grid =
array([[-0.02, -0.21,  0.02,  0.08, -0.02,  0.05],
       [ 0.03,  0.18,  0.06, -0.20,  0.03, -0.19],
       [-0.05,  0.06, -0.02,  0.12, -0.05, -0.02],
       [ 0.08, -0.02,  0.14,  0.09,  0.09,  0.09],
       [-0.08, -0.02, -0.12,  0.15, -0.09,  0.01]])
Rows and columns are counted from 0.
(0, 0) => -0.02
(4, 0) => -0.08
(2, 1) => 0.06
(3, 0) => 0.08
(1, 3) => -0.20
(2, 3) => 0.12
(3, 5) => 0.09
(2, 5) => -0.02
(4, 4) => -0.09
(2, 0) => -0.05
(1, 4) => 0.03
(0, 5) => 0.05
(3, 2) => 0.14
(2, 2) => -0.02
(1, 2) => 0.06
(1, 1) => 0.18
(0, 2) => 0.02
(4, 1) => -0.02
(4, 5) => 0.01
(0, 1) => -0.21
(3, 3) => 0.09
(0, 4) => -0.02

a =
[[-15.9  11.2  17.0   5.7  17.1   8.7  10.3]
 [-10.2  -4.3   8.7  21.2  -4.7  -1.5  15.0]
 [ -5.1   6.1  -9.5 -11.0   0.2  -4.3  17.9]
 [-10.2  -8.1   4.7  22.7   2.8  -4.0  10.1]
 [  0.9  18.5  -7.6  19.4  13.5  -7.7   6.8]
 [-17.6  -7.2   3.1   3.3  18.1   7.0   5.6]
 [-13.2   1.1  19.4  11.1   0.0  -1.3  17.7]
 [-13.8 -11.7   0.8  10.5  15.3  -2.7   5.7]
 [-12.2  19.9   4.6   7.8  17.5  15.6   7.6]]
Rows and columns are counted from 0.
row 0 col 0: -15.9
row 5 col 6: 5.6
row 8 col 3: 7.8
row 6 col 2: 19.4
row 1 col 4: -4.7
row 5 col 0: -17.6
row 8 col 5: 15.6
row 8 col 0: -12.2
row 4 col 0: 0.9
row 1 col 1: -4.3
row 7 col 6: 5.7
row 0 col 6: 10.3
row 5 col 2: 3.1
row 8 col 1: 19.9
row 5 col 3: 3.3
row 5 col 1: -7.2
row 6 col 1: 1.1
row 4 col 2: -7.6
row 1 col 5: -1.5
row 0 col 5: 8.7
row 3 col 0: -10.2
row 3 col 3: 22.7
row 6 col 3: 11.1
row 2 col 3: -11.0
row 2 col 2: -9.5
row 3 col 2: 4.7

B =
[[2.987,2.684,-1.442,3.867],
[-0.129,-0.609,2.445,-1.083],
[-2.196,1.743,4.629,2.509],
[0.771,-3.706,-3.928,-5.781],
[1.750,-2.063,0.072,-3.312],
[0.096,4.621,5.685,6.836],
[1.546,-1.850,-4.199,-2.980],
[-0.367,-3.084,0.043,-4.828],
[-1.646,-2.319,0.135,-3.649],
[0.123,-0.200,4.994,-0.471],
[5.054,-1.043,-5.593,-1.806],
[-0.066,-0.678,2.837,-1.190]]
Rows and columns are counted from 0.
(0, 0): 2.987
(0, 3): 3.867
(9, 3): -0.471
(4, 2): 0.072
(9, 2): 4.994
(8, 0): -1.646
(1, 0): -0.129
(7, 2): 0.043
(7, 3): -4.828
(10, 3): -1.806
(4, 1): -2.063
(11, 2): 2.837
(5, 1): 4.621
(10, 1): -1.043
(10, 2): -5.593
(0, 1): 2.684
(8, 2): 0.135
(8, 1): -2.319
(9, 0): 0.123
(2, 1): 1.743
(7, 1): -3.084
(4, 3): -3.312
(1, 1): -0.609
(5, 3): 6.836
(11, 0): -0.066
(6, 1): -1.850
(0, 2): -1.442

W =
[[ 367   54 -754  630 -157 -647  -87  316   68  660  486  889 -661   81]
 [ 227  479  -41   78 -435  209  589  334  291  256 -264  106  -20 -130]
 [ 335  312  -37  -16 -196  191  271  328  206  364 -193   69  218   47]
 [   8  315  472  130  204  396  444  116  263  -58   76   16  236  105]
 [-267  296  639  425  477  312  535  -97  248 -321  497  241 -105   87]
 [ 417  172  -13  -41  -75  187   62  325  151  412 -157   34  394  175]
 [ 437  -14   -5    7  278  130 -260  268   97  458   83   77  540  370]
 [ 113  324  242  145   -7  270  441  175  223   87   19   86  103   38]
 [ 276  319   15   48 -193  195  368  317  214  280 -183   91  130   16]
 [ 298 -188 -219  442  549 -354 -463  148  -10  481  694  585  -18  444]
 [ 148  363  114  162 -160  217  451  236  245  152  -52  158   32    7]
 [ -94  534  -34  591 -307  -54  816  146  329  -11  249  537 -724 -239]
 [ 100  161 -510  799  -50 -558  215  172  113  327  714  928 -899    7]
 [ 299  154  210  -57  142  328   78  250  163  269  -69  -46  519  230]
 [-135   61  176  737  534 -215  148  -64  142  -25  907  695 -503  205]
 [ 635  143 -672   83 -425 -223  -94  523   98  813 -167  327   41   94]]
Indices start at 0.
row 0 col 0 => 367
row 9 col 1 => -188
row 7 col 3 => 145
row 6 col 9 => 458
row 12 col 1 => 161
row 1 col 0 => 227
row 3 col 13 => 105
row 10 col 11 => 158
row 1 col 4 => -435
row 12 col 3 => 799
row 11 col 6 => 816
row 13 col 8 => 163
row 2 col 10 => -193
row 15 col 5 => -223
row 5 col 7 => 325
row 0 col 13 => 81
row 10 col 0 => 148
row 0 col 1 => 54
row 12 col 12 => -899
row 3 col 4 => 204
row 6 col 0 => 437
row 14 col 2 => 176
row 12 col 2 => -510
row 13 col 10 => -69
row 13 col 9 => 269
row 6 col 2 => -5
row 9 col 10 => 694
row 6 col 12 => 540
row 2 col 1 => 312
row 9 col 13 => 444
row 12 col 13 => 7
row 4 col 9 => -321
row 5 col 13 => 175
row 0 col 10 => 486
row 11 col 0 => -94
